Here is a tiny trained network, its code and every weight. The questions are about switching its units off for an input and a target symbol, where a switched-off unit gives its printed mean instead of its output.

import numpy as np


def w(rows, s, z=0):
    codes = np.array(rows[::2]) - 128.0
    scale = np.full(codes.shape[1], s)
    scale[-1] = z or s
    return codes * scale


def norm(h):
    return h / np.sqrt((h * h).mean(-1, keepdims=True) + 1e-5)


def f(y):
    return np.maximum(y, 0)


def softmax(a):
    e = np.exp(a - a.max(-1, keepdims=True))
    return e / e.sum(-1, keepdims=True)


def log_softmax(a):
    a = a - a.max(-1, keepdims=True)
    return a - np.log(np.exp(a).sum(-1, keepdims=True))


def net(x, mask):
    ids = ['ΘΛΠΦΨαβγδεηξστ'.index(c) for c in x.split()]
    T = len(ids)
    res = E[ids] + P[:T]
    u = 0
    for l in range(3):
        q, k, v = (norm(res) @ M[l].T for M in (Q, K, V))
        z = softmax(np.where(np.tri(T) > 0, q @ k.T / 4**0.5, -1e9)) @ v
        res = res + np.where(mask[u], z, O[l][:, -1]) @ O[l][:, :-1]
        u += 1
        y = f(norm(res) @ A[l][:, :-1].T + A[l][:, -1])
        res = res + np.where(mask[u : u + 4], y, B[l][:, -1]) @ B[l][:, :-1]
        u += 4
    return log_softmax(norm(res)[-1] @ U[:, :-1].T + U[:, -1])


Q, K, V, O, A, B = {}, {}, {}, {}, {}, {}
E = w([
[111,42,33,122,127,161,132],'Θ',
[124,67,46,129,78,161,148],'Λ',
[141,112,248,197,133,160,102],'Π',
[66,86,139,123,50,143,171],'Φ',
[189,71,114,209,92,124,130],'Ψ',
[202,58,217,215,156,124,84],'α',
[181,110,199,204,37,174,136],'β',
[115,168,186,166,90,211,138],'γ',
[40,17,100,226,150,119,132],'δ',
[192,67,111,165,48,138,117],'ε',
[148,110,198,184,90,88,113],'η',
[175,164,151,165,107,198,116],'ξ',
[142,89,53,191,101,181,149],'σ',
[78,150,73,88,183,11,28],'τ',
],0.0012)
P = w([
[131,180,145,62,126,29,119],'0',
[89,100,110,126,103,135,71],'1',
[76,107,128,115,109,141,134],'2',
[82,105,125,105,121,150,172],'3',
[83,106,137,100,123,153,198],'4',
[85,104,147,99,128,160,219],'5',
[86,105,160,99,135,165,236],'6',
[85,101,169,97,141,165,254],'7',
],0.00089)
Q[0] = w([
[185,147,113,123,68,217,119],'0.h1',
[158,138,55,163,108,243,82],'0.h1',
[45,74,133,102,165,98,252],'0.h1',
[45,21,150,107,152,8,136],'0.h1',
],0.0017)
K[0] = w([
[188,91,182,177,94,166,245],'0.h1',
[157,50,238,152,21,140,174],'0.h1',
[6,176,26,59,186,33,106],'0.h1',
[77,193,25,75,237,60,71],'0.h1',
],0.0018)
V[0] = w([
[121,163,98,114,142,107,69],'0.h1',
[198,180,137,107,140,50,36],'0.h1',
[148,39,249,149,133,169,160],'0.h1',
[137,79,119,209,70,131,164],'0.h1',
],0.0016)
O[0] = w([
[131,143,189,150,118,134,212,104],'0.h1',
[114,116,83,123,139,142,253,184],'0.h1',
[119,82,17,59,128,66,87,246],'0.h1',
[109,141,42,151,117,89,65,253],'0.h1',
],0.0015,0.00079)
A[0] = w([
[165,56,48,175,10,92,111,174],'0.n1',
[49,90,106,94,133,84,165,142],'0.n2',
[25,114,219,123,54,133,112,251],'0.n3',
[227,52,199,180,132,87,93,252],'0.n4',
],0.0013,0.0003)
B[0] = w([
[122,162,170,90,208,206,104,252],'0.n1',
[183,174,156,151,155,166,125,191],'0.n2',
[179,118,3,110,184,160,91,242],'0.n3',
[70,191,37,98,118,189,123,227],'0.n4',
],0.0018,0.0017)
Q[1] = w([
[150,50,237,149,75,102,167],'1.h1',
[128,149,21,158,229,123,77],'1.h1',
[154,94,252,164,76,83,162],'1.h1',
[178,98,248,191,91,62,167],'1.h1',
],0.0034)
K[1] = w([
[155,100,76,196,114,225,76],'1.h1',
[108,177,210,54,103,78,161],'1.h1',
[139,51,77,193,76,254,112],'1.h1',
[149,51,88,154,62,247,90],'1.h1',
],0.0036)
V[1] = w([
[251,61,96,105,170,177,161],'1.h1',
[166,140,156,130,75,189,125],'1.h1',
[165,134,108,238,40,97,137],'1.h1',
[79,115,141,250,215,164,127],'1.h1',
],0.0016)
O[1] = w([
[110,145,40,143,57,139,122,35],'1.h1',
[39,162,109,146,137,140,81,15],'1.h1',
[166,166,91,134,251,82,92,43],'1.h1',
[184,154,104,124,137,223,143,2],'1.h1',
],0.0021,0.00085)
A[1] = w([
[206,128,192,102,35,230,94,218],'1.n1',
[183,64,178,67,156,147,220,117],'1.n2',
[90,59,182,67,118,131,247,254],'1.n3',
[75,155,77,131,167,56,18,70],'1.n4',
],0.0014,0.00051)
B[1] = w([
[89,40,92,131,242,105,167,229],'1.n1',
[173,110,146,181,120,239,92,216],'1.n2',
[167,115,168,218,140,206,89,253],'1.n3',
[134,77,84,103,150,165,250,212],'1.n4',
],0.0019,0.0014)
Q[2] = w([
[104,34,80,113,179,176,146],'2.h1',
[74,74,47,61,152,118,135],'2.h1',
[74,65,4,84,110,126,100],'2.h1',
[125,81,76,83,166,154,159],'2.h1',
],0.0042)
K[2] = w([
[143,186,127,69,144,79,197],'2.h1',
[118,90,178,73,208,80,233],'2.h1',
[195,102,215,77,243,95,254],'2.h1',
[132,150,112,60,170,28,225],'2.h1',
],0.0046)
V[2] = w([
[252,103,103,113,150,104,164],'2.h1',
[138,201,93,170,153,185,139],'2.h1',
[152,110,83,166,54,186,72],'2.h1',
[130,117,219,158,119,194,130],'2.h1',
],0.0034)
O[2] = w([
[109,34,186,169,129,94,209,192],'2.h1',
[132,251,160,168,221,5,181,94],'2.h1',
[241,144,109,182,25,77,129,2],'2.h1',
[168,118,32,20,141,105,186,95],'2.h1',
],0.0025,0.0021)
A[2] = w([
[48,133,212,250,95,89,191,4],'2.n1',
[218,73,178,127,210,154,159,100],'2.n2',
[86,166,195,168,80,83,24,86],'2.n3',
[124,18,89,103,76,164,107,145],'2.n4',
],0.0023,0.0024)
B[2] = w([
[122,173,158,2,81,122,189,152],'2.n1',
[136,145,142,148,101,186,104,221],'2.n2',
[73,148,116,176,71,139,112,146],'2.n3',
[125,143,168,114,153,55,134,250],'2.n4',
],0.0045,0.0022)
U = w([
[176,144,62,157,67,78,125,101],'Θ',
[179,46,156,219,50,24,175,62],'Λ',
[159,193,58,150,77,120,79,112],'Π',
[2,21,224,105,218,172,148,253],'Φ',
[60,229,236,140,29,72,248,106],'Ψ',
[75,191,79,122,194,63,163,37],'α',
[194,118,72,41,193,156,224,81],'β',
[55,176,125,206,70,136,57,98],'γ',
[178,237,98,238,222,23,171,150],'δ',
[244,109,200,218,146,208,150,208],'ε',
[81,220,35,44,181,156,59,82],'η',
[78,151,118,188,66,111,88,53],'ξ',
[213,52,71,26,92,40,141,135],'σ',
[109,82,105,49,64,108,42,92],'τ',
],0.0069,0.0027)

Each question gives the input, a string of symbols that net reads in full, and the target symbol t.
The units are the heads (4 rows each of Q, K, V and O) and the neurons (one row each of A and B). Each row of codes is followed by its name. A weight is (code - 128) times the scale printed after its matrix; where a second scale follows, it is the last column's (O, A, B and U).
mask holds one flag per unit, layer by layer, with each layer's heads first. A switched-off unit (its flag False) gives its mean, the last column of its rows in O or B, instead of its output. The means were averaged over made-up inputs and are rounded, as every weight is.
A unit's drop is (log p(t) with every unit on - log p(t) with that unit switched off) / (log p(t) with every unit on - log p(t) with every unit switched off).
unit that matters most: the unit with the biggest drop
k most important neurons: the k neurons with the biggest drops, biggest first
k most important neurons of layer l: the k neurons of layer l with the biggest drops, biggest first
input δ Ψ τ η γ η β τ, target ε: most important neuron -> 0.n2
input Ψ η Φ γ Ψ, target Ψ: 2 most important neurons -> 0.n3; 2.n1
input δ η α Ψ β, target ε: 2 most important neurons -> 0.n1; 2.n2
input γ γ Θ τ η η, target ε: 3 most important neurons -> 0.n3; 1.n3; 0.n4
input τ η τ γ η η η ε, target β: 3 most important neurons -> 1.n3; 1.n2; 1.n4
input γ Ψ τ η γ τ, target η: 2 most important neurons -> 0.n3; 0.n1
input Ψ Φ τ τ ε Ψ η, target Ψ: 2 most important neurons -> 2.n1; 0.n1
input γ τ Λ δ Φ σ τ, target η: 3 most important neurons -> 0.n3; 0.n2; 1.n1
input Ψ η Θ, target Ψ: 2 most important neurons -> 2.n1; 0.n1
input β α τ σ τ, target γ: 3 most important neurons of layer 0 -> 0.n4; 0.n3; 0.n1
input Ψ η Ψ η ε η Π η, target Ψ: 2 most important neurons -> 2.n1; 1.n3
input Λ η Θ Ψ τ α β Ψ, target ε: 3 most important neurons -> 0.n1; 1.n3; 2.n1
input τ Φ Ψ τ, target β: 3 most important neurons of layer 0 -> 0.n3; 0.n4; 0.n2
input Θ η Θ β Ψ τ Ψ, target ε: 3 most important neurons -> 0.n1; 1.n3; 1.n1
input β Π τ Π τ, target γ: most important neuron -> 1.n1
input Ψ τ τ σ σ α τ, target ε: 2 most important neurons of layer 0 -> 0.n4; 0.n2
input ξ τ τ β η σ τ σ, target ε: 2 most important neurons of layer 1 -> 1.n3; 1.n2
input τ η η σ τ Π σ, target β: 2 most important neurons of layer 0 -> 0.n3; 0.n2
input τ η τ Ψ η η Λ, target β: 2 most important neurons of layer 1 -> 1.n3; 1.n2
input Π τ τ, target σ: 2 most important neurons of layer 0 -> 0.n4; 0.n1
input δ Ψ η Π, target ε: unit that matters most -> 1.h1
input σ η η Ψ τ τ, target δ: 2 most important neurons of layer 1 -> 1.n1; 1.n4
input τ γ η τ β σ η, target β: 2 most important neurons of layer 0 -> 0.n4; 0.n2
input τ Ψ σ β α γ η τ, target β: 2 most important neurons of layer 0 -> 0.n3; 0.n2
input Π γ α τ η τ, target σ: 2 most important neurons of layer 1 -> 1.n3; 1.n4
